Below are the code and all the weights of a small trained network. Each question names an input and a class and asks about switching units off, where a switched-off unit gives its printed mean instead of its output.

import numpy as np


def w(rows, s, z=0):
    codes = np.array(rows[::2]) - 128.0
    scale = np.full(codes.shape[1], s)
    scale[-1] = z or s
    return codes * scale


def f(y):
    return np.maximum(y, 0)


def log_softmax(a):
    a = a - a.max(-1, keepdims=True)
    return a - np.log(np.exp(a).sum(-1, keepdims=True))


def net(x, mask):
    res = np.array(x, float).reshape(1, 4) / 4 @ E
    y = f(res @ A[0][:, :-1].T + A[0][:, -1])
    res = res + np.where(mask, y, B[0][:, -1]) @ B[0][:, :-1]
    return log_softmax(res[-1] @ U[:, :-1].T + U[:, -1])


A, B = {}, {}
E = w([
[178,125,59,110,142,223,211,240,26,118,87],'x0',
[52,126,94,206,120,240,33,186,161,224,191],'x1',
[254,22,129,250,221,76,93,127,98,163,167],'x2',
[17,69,221,238,107,145,242,70,37,112,132],'x3',
],0.0083)
A[0] = w([
[138,168,97,61,145,65,161,60,102,17,69,85],'n0',
[57,151,144,72,60,187,88,151,127,137,129,86],'n1',
[73,120,103,179,143,232,63,168,193,228,171,109],'n2',
[31,84,174,198,107,147,200,89,65,129,110,66],'n3',
[111,139,159,131,125,70,86,41,191,108,186,167],'n4',
[188,68,130,143,154,136,169,227,88,158,133,112],'n5',
[151,96,103,89,149,176,130,187,88,103,108,85],'n6',
[103,114,141,166,96,66,59,59,199,120,139,56],'n7',
[44,164,111,66,58,165,139,127,140,98,135,141],'n8',
[160,174,51,51,165,71,116,126,141,128,135,161],'n9',
[159,157,57,90,153,142,78,162,178,184,125,86],'n10',
[153,149,154,117,140,49,168,148,145,89,118,255],'n11',
[60,220,108,56,101,171,165,116,149,154,65,112],'n12',
[164,189,75,99,115,89,69,140,198,155,97,88],'n13',
[89,132,125,82,63,203,139,103,165,68,77,67],'n14',
[156,132,51,107,161,199,182,188,38,85,83,144],'n15',
[97,130,159,160,133,108,103,94,206,72,149,55],'n16',
[51,87,128,221,119,145,223,100,122,108,148,92],'n17',
[191,133,36,42,196,103,58,212,221,105,114,72],'n18',
[113,226,126,122,52,166,169,89,190,84,91,70],'n19',
[162,134,80,156,119,245,166,171,85,88,106,59],'n20',
[195,122,176,78,160,80,170,92,112,44,64,77],'n21',
[21,148,88,212,115,255,21,160,144,148,142,111],'n22',
[176,117,136,99,112,75,152,121,129,57,50,60],'n23',
[115,127,157,112,141,117,162,102,83,174,183,145],'n24',
[222,36,68,181,239,70,92,100,70,160,142,71],'n25',
[176,51,138,182,252,126,84,95,79,192,197,78],'n26',
],0.0091,0.0097)
B[0] = w([
[199,192,109,162,215,167,152,153,108,102,146,228],'n0',
[171,110,124,178,127,96,144,216,181,135,162,196],'n1',
[180,183,117,110,226,137,170,140,33,77,148,241],'n2',
[163,72,227,96,64,135,165,89,113,97,32,235],'n3',
[66,156,100,138,141,47,35,133,85,160,117,235],'n4',
[111,153,146,139,155,85,53,175,150,126,106,197],'n5',
[57,166,153,92,145,101,106,114,117,175,136,170],'n6',
[67,179,135,61,193,31,87,115,145,229,95,191],'n7',
[113,104,134,182,121,131,92,204,168,115,140,233],'n8',
[122,106,156,132,62,157,123,144,60,120,48,212],'n9',
[138,97,198,164,100,163,174,129,69,112,79,196],'n10',
[129,136,67,141,147,182,80,142,68,88,145,243],'n11',
[134,52,118,173,129,129,90,193,225,114,164,231],'n12',
[123,63,188,140,93,124,168,85,104,141,93,197],'n13',
[127,98,116,141,83,119,165,174,187,156,144,190],'n14',
[1,146,118,117,166,83,33,110,128,216,88,230],'n15',
[90,169,157,91,177,87,126,123,127,215,87,165],'n16',
[198,39,223,129,88,172,132,63,95,125,62,219],'n17',
[156,52,230,121,55,125,193,100,82,141,69,235],'n18',
[145,120,135,170,149,125,149,170,218,120,109,200],'n19',
[62,177,140,53,214,49,129,97,152,199,85,186],'n20',
[199,210,102,149,234,159,167,140,110,89,169,219],'n21',
[199,218,65,172,205,151,166,80,77,75,156,250],'n22',
[153,193,95,164,192,128,218,117,98,119,129,186],'n23',
[144,112,128,157,113,131,117,132,108,131,88,168],'n24',
[123,72,86,132,53,140,160,197,234,138,167,237],'n25',
[133,73,110,168,135,152,141,213,221,113,193,224],'n26',
],0.0077,0.014)
U = w([
[129,92,182,158,83,135,142,112,108,125,90,113],'0',
[152,175,73,168,188,138,142,142,107,100,167,108],'1',
[110,100,92,178,114,114,118,187,253,126,165,114],'2',
[35,151,112,136,168,51,72,123,147,180,109,111],'3',
[80,104,62,178,106,160,33,142,80,86,139,251],'4',
[89,134,86,95,82,119,128,102,152,118,159,109],'5',
[103,149,130,99,93,148,121,72,143,125,183,115],'6',
[103,139,72,94,91,149,142,44,178,144,153,116],'7',
],0.012,0.02)

Each question gives the input, the list of numbers given to net, and the class t.
The units are the neurons (one row each of A and B). Each row of codes is followed by its name. A weight is (code - 128) times the scale printed after its matrix; where a second scale follows, it is the last column's (A, B and U).
mask holds one flag per neuron, in row order. A switched-off neuron (its flag False) gives its mean, the last column of its row in B, instead of its output. The means were averaged over made-up inputs and are rounded, as every weight is.
A unit's drop is (log p(t) with every unit on - log p(t) with that unit switched off) / (log p(t) with every unit on - log p(t) with every unit switched off).
The circuit of an input: a set's keep is (log p(t) with only the set's units on - log p(t) with every unit switched off) / (log p(t) with every unit on - log p(t) with every unit switched off). Starting from the 12 units with the biggest drops (on a tie, the unit counted first), units are removed one at a time, each time the one whose removal leaves the highest keep (on an exact tie, the one counted first), for as long as the keep stays at least 0.8.
circuit, biggest first: the units of the circuit, biggest drop first
most important unit: the unit with the biggest drop
k most important neurons: the k neurons with the biggest drops, biggest first
drop of u: that unit's drop, to one decimal
input [-7,-1,-4,5], class 3: 3 most important neurons -> n4, n7, n18
input [2,4,-4,3], class 1: most important unit -> n22
input [-7,-3,5,2], class 3: 2 most important neurons -> n7, n4
input [4,1,3,5], class 0: 3 most important neurons -> n17, n3, n4
input [5,8,-8,-3], class 1: 3 most important neurons -> n22, n2, n25
input [-8,-8,7,-1], class 1: 4 most important neurons -> n21, n15, n0, n11
input [-8,8,-2,-1], class 1: 3 most important neurons -> n22, n2, n15
input [-1,4,4,1], class 1: 4 most important neurons -> n2, n12, n22, n8
input [1,-2,3,-3], class 4: 2 most important neurons -> n3, n17
input [-3,-3,-7,-7], class 0: 3 most important neurons -> n18, n9, n13
input [-7,0,6,1], class 3: 4 most important neurons -> n7, n4, n12, n16
input [7,2,-1,-7], class 0: 2 most important neurons -> n18, n10
input [3,-6,-8,-7], class 2: 2 most important neurons -> n12, n19
input [3,5,-7,-5], class 2: circuit, biggest first -> n12
input [7,8,5,1], class 1: 2 most important neurons -> n22, n2
input [-8,7,-6,-5], class 3: 2 most important neurons -> n7, n4
input [5,2,0,-6], class 0: 2 most important neurons -> n18, n10
input [1,-2,0,-5], class 0: drop of n18 -> 0.1
input [1,-1,0,-8], class 0: drop of n8 -> 0.0
input [7,1,4,-4], class 3: drop of n15 -> 0.1
input [-1,4,8,6], class 2: drop of n25 -> 0.9
input [-8,5,-1,-5], class 3: circuit, biggest first -> n7
